Here is a tiny trained network, its code and every weight. The questions are about switching its units off for an input and a target symbol, where a switched-off unit gives its printed mean instead of its output.

import numpy as np


def w(rows, s, z=0):
    codes = np.array(rows[::2]) - 128.0
    scale = np.full(codes.shape[1], s)
    scale[-1] = z or s
    return codes * scale


def norm(h):
    return h / np.sqrt((h * h).mean(-1, keepdims=True) + 1e-5)


def f(y):
    return np.maximum(y, 0)


def softmax(a):
    e = np.exp(a - a.max(-1, keepdims=True))
    return e / e.sum(-1, keepdims=True)


def log_softmax(a):
    a = a - a.max(-1, keepdims=True)
    return a - np.log(np.exp(a).sum(-1, keepdims=True))


def net(x, mask):
    ids = ['ΛΞΦΨαβεητ'.index(c) for c in x.split()]
    T = len(ids)
    res = E[ids] + P[:T]
    r = norm(res)
    for j in range(2):
        rows = slice(3 * j, 3 * j + 3)
        q, k, v = (r @ M[0][rows].T for M in (Q, K, V))
        z = softmax(np.where(np.tri(T) > 0, q @ k.T / 3**0.5, -1e9)) @ v
        o = O[0][rows]
        res = res + np.where(mask[j], z, o[:, -1]) @ o[:, :-1]
    y = f(norm(res) @ A[0][:, :-1].T + A[0][:, -1])
    res = res + np.where(mask[2:6], y, B[0][:, -1]) @ B[0][:, :-1]
    return log_softmax(norm(res)[-1] @ U[:, :-1].T + U[:, -1])


Q, K, V, O, A, B = {}, {}, {}, {}, {}, {}
E = w([
[47,140,153,193,151,170,149],'Λ',
[160,173,172,242,167,45,103],'Ξ',
[122,155,204,184,126,99,166],'Φ',
[196,99,77,170,189,190,98],'Ψ',
[213,132,228,175,96,129,135],'α',
[88,132,176,45,150,91,127],'β',
[162,156,104,150,219,106,118],'ε',
[120,189,74,188,48,92,141],'η',
[151,68,105,209,117,59,7],'τ',
],0.016)
P = w([
[113,38,81,138,140,73,237],'0',
[117,77,81,118,148,75,199],'1',
[142,113,99,117,148,75,177],'2',
[143,141,107,117,149,77,164],'3',
[143,165,123,119,156,85,156],'4',
[139,188,130,120,160,93,140],'5',
[136,208,140,117,162,104,126],'6',
[133,231,151,116,161,120,108],'7',
[130,248,167,105,153,137,97],'8',
],0.011)
Q[0] = w([
[169,37,159,82,131,100,73],'h1',
[162,73,66,54,99,162,110],'h1',
[192,164,202,145,213,140,140],'h1',
[95,171,158,132,220,187,184],'h2',
[102,1,137,10,64,189,130],'h2',
[168,94,114,158,52,227,113],'h2',
],0.0098)
K[0] = w([
[82,51,137,81,130,107,157],'h1',
[147,51,139,111,112,112,168],'h1',
[114,180,180,80,115,150,78],'h1',
[153,171,170,102,123,126,114],'h2',
[150,58,113,111,154,114,248],'h2',
[166,86,71,153,89,90,141],'h2',
],0.014)
V[0] = w([
[147,97,225,117,134,104,148],'h1',
[149,79,191,123,191,160,114],'h1',
[99,83,124,230,2,177,152],'h1',
[108,74,189,42,182,98,37],'h2',
[90,91,105,190,62,130,62],'h2',
[58,204,74,70,112,116,127],'h2',
],0.0082)
O[0] = w([
[111,218,227,95,85,57,181,174],'h1',
[107,205,60,128,60,119,187,95],'h1',
[164,232,180,20,156,72,132,2],'h1',
[35,106,160,150,215,23,159,144],'h2',
[180,211,34,236,178,103,112,35],'h2',
[207,79,1,16,81,40,239,180],'h2',
],0.0086,0.0069)
A[0] = w([
[113,200,94,176,162,3,42,40],'n1',
[128,169,177,229,144,34,164,176],'n2',
[96,30,146,180,209,103,99,92],'n3',
[237,147,135,187,86,75,199,254],'n4',
],0.0083,0.0025)
B[0] = w([
[207,128,180,247,207,71,162,171],'n1',
[118,140,80,110,162,131,54,253],'n2',
[136,183,165,97,95,126,129,247],'n3',
[146,40,42,122,104,147,178,241],'n4',
],0.012,0.0061)
U = w([
[102,140,142,137,92,157,124,24],'Λ',
[99,180,153,124,102,139,72,85],'Ξ',
[55,106,121,92,151,47,156,220],'Φ',
[171,55,191,64,227,221,78,38],'Ψ',
[161,254,207,157,31,119,186,122],'α',
[68,33,161,226,65,195,123,3],'β',
[74,125,140,147,97,179,42,142],'ε',
[181,138,42,114,69,148,171,178],'η',
[154,163,118,205,189,50,105,184],'τ',
],0.0077,0.0025)

Each question gives the input, a string of symbols that net reads in full, and the target symbol t.
The units are the heads (3 rows each of Q, K, V and O) and the neurons (one row each of A and B). Each row of codes is followed by its name. A weight is (code - 128) times the scale printed after its matrix; where a second scale follows, it is the last column's (O, A, B and U).
mask holds one flag per unit, heads first, then neurons. A switched-off unit (its flag False) gives its mean, the last column of its rows in O or B, instead of its output. The means were averaged over made-up inputs and are rounded, as every weight is.
A unit's drop is (log p(t) with every unit on - log p(t) with that unit switched off) / (log p(t) with every unit on - log p(t) with every unit switched off).
The circuit of an input: a set's keep is (log p(t) with only the set's units on - log p(t) with every unit switched off) / (log p(t) with every unit on - log p(t) with every unit switched off). Starting from all 6 units, units are removed one at a time, each time the one whose removal leaves the highest keep (on an exact tie, the one counted first), for as long as the keep stays at least 0.8.
units of the circuit, in order: the units of the circuit, biggest drop first
unit that matters most: the unit with the biggest drop
k most important neurons: the k neurons with the biggest drops, biggest first
heads that matter: for each layer, one digit per head in row order, 1 if its drop is at least 0.15 and else 0, layers parted by /
input β Ψ ε Ξ β β Φ, target Φ: units of the circuit, in order	(n2, h2)
input Λ η τ τ Φ η, target τ: units of the circuit, in order	(n1, h1)
input β τ η Λ η ε Ψ ε ε, target β: heads that matter	10
input Λ ε τ τ, target τ: units of the circuit, in order	(n1, h2)
input Λ Λ β ε ε β β τ η, target τ: heads that matter	00
input Ψ τ α Ψ, target τ: units of the circuit, in order	(h2, h1)
input η β β β β Ψ, target β: units of the circuit, in order	(h1, h2)
input τ Λ Φ β Ψ ε Φ, target β: heads that matter	01
input ε β Ψ Ξ β Ψ β Φ, target Φ: units of the circuit, in order	(n2, h2, n4)
input β Φ β Ξ Λ, target ε: units of the circuit, in order	(h2, n1, n4)
input β β τ τ Φ, target τ: units of the circuit, in order	(h2, n2, n1)
input Φ β Λ ε, target η: units of the circuit, in order	(n3, h2, h1)
input β τ β ε τ Φ, target τ: units of the circuit, in order	(h2, n2, h1, n1)
input η Φ η Φ α η α, target η: heads that matter	00
input β Φ τ Ψ, target τ: heads that matter	01
input β Ξ Λ β β Λ Φ, target η: 2 most important neurons	(n4, n2)
input Φ ε Λ ε β β Λ, target Φ: units of the circuit, in order	(h2)
input ε β Λ ε, target η: heads that matter	00
input Φ Ψ β Λ, target Φ: units of the circuit, in order	(h1)
input β β η β Ξ Φ, target ε: 3 most important neurons	(n2, n1, n3)
input Φ Ψ η Φ α, target η: heads that matter	10
input η α η Φ Λ, target α: heads that matter	11
input β η β Λ Φ, target η: 3 most important neurons	(n4, n2, n3)
input η β β Φ β τ Φ ε, target α: 2 most important neurons	(n3, n4)
input Ξ Φ β τ, target τ: heads that matter	01
input Φ Φ Λ, target α: most important neuron	(n2)
input β Λ Φ Φ, target α: unit that matters most	h1
